Below is a small trained network, with its code and all its weights. Each question gives an input and a target symbol and asks what happens when units are switched off, that is, made to give their printed mean instead of their output.

import numpy as np


def w(rows, s, z=0):
    codes = np.array(rows[::2]) - 128.0
    scale = np.full(codes.shape[1], s)
    scale[-1] = z or s
    return codes * scale


def norm(h):
    return h / np.sqrt((h * h).mean(-1, keepdims=True) + 1e-5)


def f(y):
    return np.maximum(y, 0)


def softmax(a):
    e = np.exp(a - a.max(-1, keepdims=True))
    return e / e.sum(-1, keepdims=True)


def log_softmax(a):
    a = a - a.max(-1, keepdims=True)
    return a - np.log(np.exp(a).sum(-1, keepdims=True))


def net(x, mask):
    ids = ['αεζμπω'.index(c) for c in x.split()]
    T = len(ids)
    res = E[ids] + P[:T]
    r = norm(res)
    for j in range(2):
        rows = slice(2 * j, 2 * j + 2)
        q, k, v = (r @ M[0][rows].T for M in (Q, K, V))
        z = softmax(np.where(np.tri(T) > 0, q @ k.T / 2**0.5, -1e9)) @ v
        o = O[0][rows]
        res = res + np.where(mask[j], z, o[:, -1]) @ o[:, :-1]
    y = f(norm(res) @ A[0][:, :-1].T + A[0][:, -1])
    res = res + np.where(mask[2:6], y, B[0][:, -1]) @ B[0][:, :-1]
    return log_softmax(norm(res)[-1] @ U[:, :-1].T + U[:, -1])


Q, K, V, O, A, B = {}, {}, {}, {}, {}, {}
E = w([
[180,132,184,162,66,129,85,144],'α',
[129,128,124,86,80,208,222,71],'ε',
[57,143,171,119,195,33,99,123],'ζ',
[170,121,122,159,173,161,112,119],'μ',
[35,149,78,254,123,174,217,128],'π',
[150,131,119,113,50,151,129,70],'ω',
],0.02)
P = w([
[82,120,72,75,116,79,82,191],'0',
[112,206,222,98,185,170,99,70],'1',
[135,185,144,174,225,101,156,128],'2',
[166,216,220,122,217,165,108,135],'3',
[89,236,142,171,119,198,131,189],'4',
[96,161,96,193,66,245,73,197],'5',
],0.011)
Q[0] = w([
[190,165,125,109,201,120,38,131],'H0',
[154,121,26,75,3,49,173,77],'H0',
[13,131,155,52,98,61,78,169],'H1',
[95,100,130,129,10,77,183,188],'H1',
],0.008)
K[0] = w([
[147,45,160,105,81,70,91,121],'H0',
[181,105,122,100,125,169,218,58],'H0',
[52,158,172,171,145,193,164,130],'H1',
[92,114,189,254,112,139,207,126],'H1',
],0.0095)
V[0] = w([
[145,55,111,52,69,74,186,192],'H0',
[128,120,149,170,49,123,145,145],'H0',
[131,131,219,175,224,130,105,211],'H1',
[167,106,1,120,160,153,59,133],'H1',
],0.0081)
O[0] = w([
[157,69,103,68,35,99,169,159,24],'H0',
[114,148,78,120,106,163,76,246,68],'H0',
[110,102,198,137,108,136,204,82,217],'H1',
[142,193,122,190,41,51,78,138,254],'H1',
],0.013,0.0057)
A[0] = w([
[201,109,183,135,255,117,106,103,252],'N0',
[147,109,74,69,100,202,167,169,102],'N1',
[15,144,133,150,130,175,186,109,100],'N2',
[43,113,145,145,37,76,134,242,36],'N3',
],0.009,0.0022)
B[0] = w([
[108,105,80,85,149,255,153,114,255],'N0',
[232,177,178,60,154,29,225,92,158],'N1',
[189,206,232,70,108,203,58,60,234],'N2',
[21,93,159,149,154,150,118,113,154],'N3',
],0.0096,0.0076)
U = w([
[223,127,58,95,120,156,198,139,211],'α',
[2,100,96,90,236,119,82,64,190],'ε',
[181,36,104,149,114,219,213,51,41],'ζ',
[181,159,181,219,92,84,140,62,41],'μ',
[112,59,171,105,126,160,128,138,193],'π',
[147,172,65,91,168,119,5,138,3],'ω',
],0.0076,0.0029)

Each question gives the input, a string of symbols that net reads in full, and the target symbol t.
The units are the heads (2 rows each of Q, K, V and O) and the neurons (one row each of A and B). Each row of codes is followed by its name. A weight is (code - 128) times the scale printed after its matrix; where a second scale follows, it is the last column's (O, A, B and U).
mask holds one flag per unit, heads first, then neurons. A switched-off unit (its flag False) gives its mean, the last column of its rows in O or B, instead of its output. The means were averaged over made-up inputs and are rounded, as every weight is.
A unit's drop is (log p(t) with every unit on - log p(t) with that unit switched off) / (log p(t) with every unit on - log p(t) with every unit switched off).
The circuit of an input: a set's keep is (log p(t) with only the set's units on - log p(t) with every unit switched off) / (log p(t) with every unit on - log p(t) with every unit switched off). Starting from all 6 units, units are removed one at a time, each time the one whose removal leaves the highest keep (on an exact tie, the one counted first), for as long as the keep stays at least 0.8.
units of the circuit, in order: the units of the circuit, biggest drop first
k most important neurons: the k neurons with the biggest drops, biggest first
heads that matter: for each layer, one digit per head in row order, 1 if its drop is at least 0.15 and else 0, layers parted by /
drop when u is switched off: that unit's drop, to one decimal
input α π μ α, target π: heads that matter	11
input ζ μ ζ ω α, target ζ: units of the circuit, in order	(H1)
input ε α ε α α ω, target α: 2 most important neurons	(N1 N3)
input α ω π α, target π: heads that matter	10
input ω ε ω, target ω: heads that matter	01
input μ μ ε, target μ: heads that matter	01
input α ε ε μ μ, target α: units of the circuit, in order	(H0 N1)
input ε α μ μ μ, target ε: units of the circuit, in order	(H1 N2)
input ε ζ ω, target α: units of the circuit, in order	(H1 H0 N1)
input ζ μ ω α, target ζ: 2 most important neurons	(N0 N2)
input μ μ μ ζ ε ε, target μ: drop when N0 is switched off	0.5
input ω μ π ω, target ω: drop when H1 is switched off	1.0
input ζ μ μ μ, target ζ: drop when N0 is switched off	0.1
